In the rows, zero is written as 128.
Rows with their classes
[183 207  96  99 115 158 152 169 180 107  99 147  41 152 115 114  82 104]
<92>
[170 179 109  94 113 145 137 151 159 124 102 133 105 137 154 119 120 108]
<90>
[169 159  98  98 126 155 120 107 140 126 106 126  64 144 191  97 176 107]
<85>
[136 128 122 142 122 122 128 128 139 131 125 129 118 140 102 131 110 128]
<85>
[172 179 113  96 107 145 138 127 162 120 105 129 114 132 155 123 125 109]
<85>
[155 155 103 120 124 143 135 139 147 117 114 133  70 147 120 116 113 118]
<91>
[111  61 132 163 131 101 109  69  92 155 149  97 166 137 168 119 189 142]
<91>
[148 132 109 119 126 134 130 121 129 127 123 124  87 133 136 104 142 121]
<85>
[139 131 119 120 121 134 126 100 126 134 119 120 139 124 177 117 161 124]
<90>
[151 143 100 119 130 141 124 132 127 117 113 132  63 139 139 106 136 121]
<91>
[180 201  93  83 119 153 139 118 167 124  90 129  72 145 184 107 141  90]
<92>
[177 172  92 108 122 153 136 135 156 119 104 129  44 157 129 110 121 105]
<92>
[153 162 114 105 122 150 137 125 136 122 111 129 107 128 161 116 138 119]
<92>
[163 166  97  94 116 156 129 102 145 135  87 113  94 126 199 102 171 104]
<91>
[171 160  96 119 120 147 137 137 152 118 112 134  51 156 133 109 121 110]
<85>
[161 157  91 112 134 156 128 141 134 108 109 137  39 147 136 100 134 113]
<90>
[179 177  97 103 121 156 137 154 154 110 105 153  53 150 130 113 117 101]
<91>
[173 167  93 111 117 154 126 128 146 119 104 132  63 144 157 108 137 107]
<85>
[164 166 103 106 125 149 137 134 150 115 109 132  70 119 142 110 126 114]
<85>
[173 156  95  96 120 152 126 114 138 122 106 122  61 143 174 104 151 103]
<91>
[154 171 101  90 129 156 131 145 131 108 105 133  70 128 160 108 136 113]
<92>
[138 141 121 124 125 133 126 120 129 143 118 122 126 131 147 126 138 121]
<91>
[161 171 113  97 122 154 135 138 149 113 109 134  81 135 150 118 125 114]
<90>
[176 141  95 141 115 130 134 113 158 134 115 116  77 168 123 113 122 119]
<92>
[161 144 107 122 121 139 130 120 143 127 118 124  94 149 143 114 139 117]
<91>
[173 174 101  98 125 156 133 133 146 116 107 131  59 146 152 107 131 105]
<85>
[130 127 121 131 136 135 128 135 122 119 129 131  88 134 118 119 123 128]
<90>
[170 176 100  99 124 160 129 129 149 112 100 131  51 148 155 106 130 107]
<90>
[170 162 108 112 113 143 137 123 159 126 108 128  81 150 136 119 119 112]
<90>
[142 143 124 126 127 136 136 130 142 122 122 135 106 132 118 125 110 125]
<90>
[125 144 131 109 129 136 132 150 132 121 125 136 120 118 124 132 108 124]
<91>
[161 186 102 102 123 153 142 177 164 102 107 144  43 142  97 117  82 109]
<91>
[149 153 105 105 130 148 123 127 127 114 119 126  67 136 151 109 141 113]
<91>
[185 199  98  93 112 155 137 141 164 115  94 130  72 146 156 115 123 103]
<90>
[158 161  96 103 135 154 126 140 137 107 114 137  42 139 144  91 137 115]
<92>
[156 137 111 131 120 136 134 121 151 128 121 121  94 147 129 118 124 124]
<85>
[147 137 104 126 126 139 131 128 134 117 125 130  74 143 119 110 127 122]
<90>
[151 115 109 143 126 129 125 102 129 137 122 109 112 147 134 115 151 127]
<92>
[169 177 105 106 119 148 139 148 151 105 109 145  70 143 125 113 109 105]
<92>
[143 143 101 135 140 140 132 151 132 110 125 138  36 149  92 120 110 128]
<91>
[226 191  63 108 108 162 145 128 192 120  87 128   4 186 139  93 117  98]
<91>
[145 134 118 135 122 126 134 135 144 128 124 129 110 142 102 129 113 128]
<85>
[145 165 121 103 126 145 128 146 141 112 116 135  97 129 128 122 121 115]
<85>
[131 121 117 122 128 140 120 106 115 136 130 120 116 131 168 111 177 125]
<90>
[150 172 122 105  98 138 139 151 156 114 112 135 107 115 117 130  92 119]
<92>
[174 191  93  82 119 161 134 126 149 109  99 132  50 141 177 101 136  99]
<85>

Rows with their classes
[135 120 121 140 127 135 121 110 124 127  73 130 115 123 135 138 132 158]
N
[132 131 128 124 121 132 124 124 129 131 110 125 131 127 131 128 140 146]
N
[131 123 128 136 117 128 123 124 134 132 116 123 121 128 133 131 133 125]
L
[143 126 124 114 126 145 122 106 125 129  89 121 134 128 137 131 141 164]
N
[137 115 117 145 145 138 125 104 119 121  91 130 112 127 135 129 123 150]
M
[130 121 124 142 140 131 130 122 125 122 133 126 120 130 131 129 115 119]
T
[142 124 121 123 140 144 126 107 125 124 100 122 129 130 135 130 126 149]
N
[139 126 121 135 139 134 128 110 127 123 117 123 123 129 133 131 121 135]
N
[131 118 124 149 133 125 128 117 126 125 126 128 114 128 132 130 116 115]
T
[132 131 128 123 116 128 124 127 129 134 107 127 129 125 130 130 143 145]
L
[127 120 123 149 135 127 128 123 122 124 120 132 115 127 130 129 118 127]
T
[129 129 127 129 116 125 119 123 122 136  84 134 123 123 131 128 144 161]
L
[121 129 134 138  99 117 119 143 127 140 101 134 119 120 128 132 149 141]
L

Rows, each with its class
[129 127  99 113 138 130 129 132 120 130 130 125 130 130 120 102 128 137]
(93)
[126 126 112 122 136 131 127 129 125 126 128 134 129 133 132 126 129 134]
(103)
[133 110 121 125 135 126 130 126 125 126 129 131 130 132 130 137 130 134]
(89)
[126 127 152 150 128 125 138 128 137 122 131 124 131 122 119 132 130 122]
(110)
[131 125 131 129 129 127 131 130 127 127 128 128 129 129 127 124 130 128]
(94)
[134 114 106 113 128 131 123 124 119 131 129 121 129 138 136 138 128 132]
(100)
[127 138 118 127 140 126 136 128 126 127 128 129 126 137 138 114 128 137]
(100)
[132 134 106 130 133 134 122 128 131 138 128 142 121 143 164 136 126 146]
(94)
[136 123 125 134 131 130 124 124 128 133 127 138 124 142 160 158 132 139]
(103)
[127 126 116 121 126 127 128 128 130 128 130 132 130 123 125 125 121 125]
(103)
[128 136 108 115 129 131 122 132 123 135 127 131 127 136 140 118 123 138]
(94)
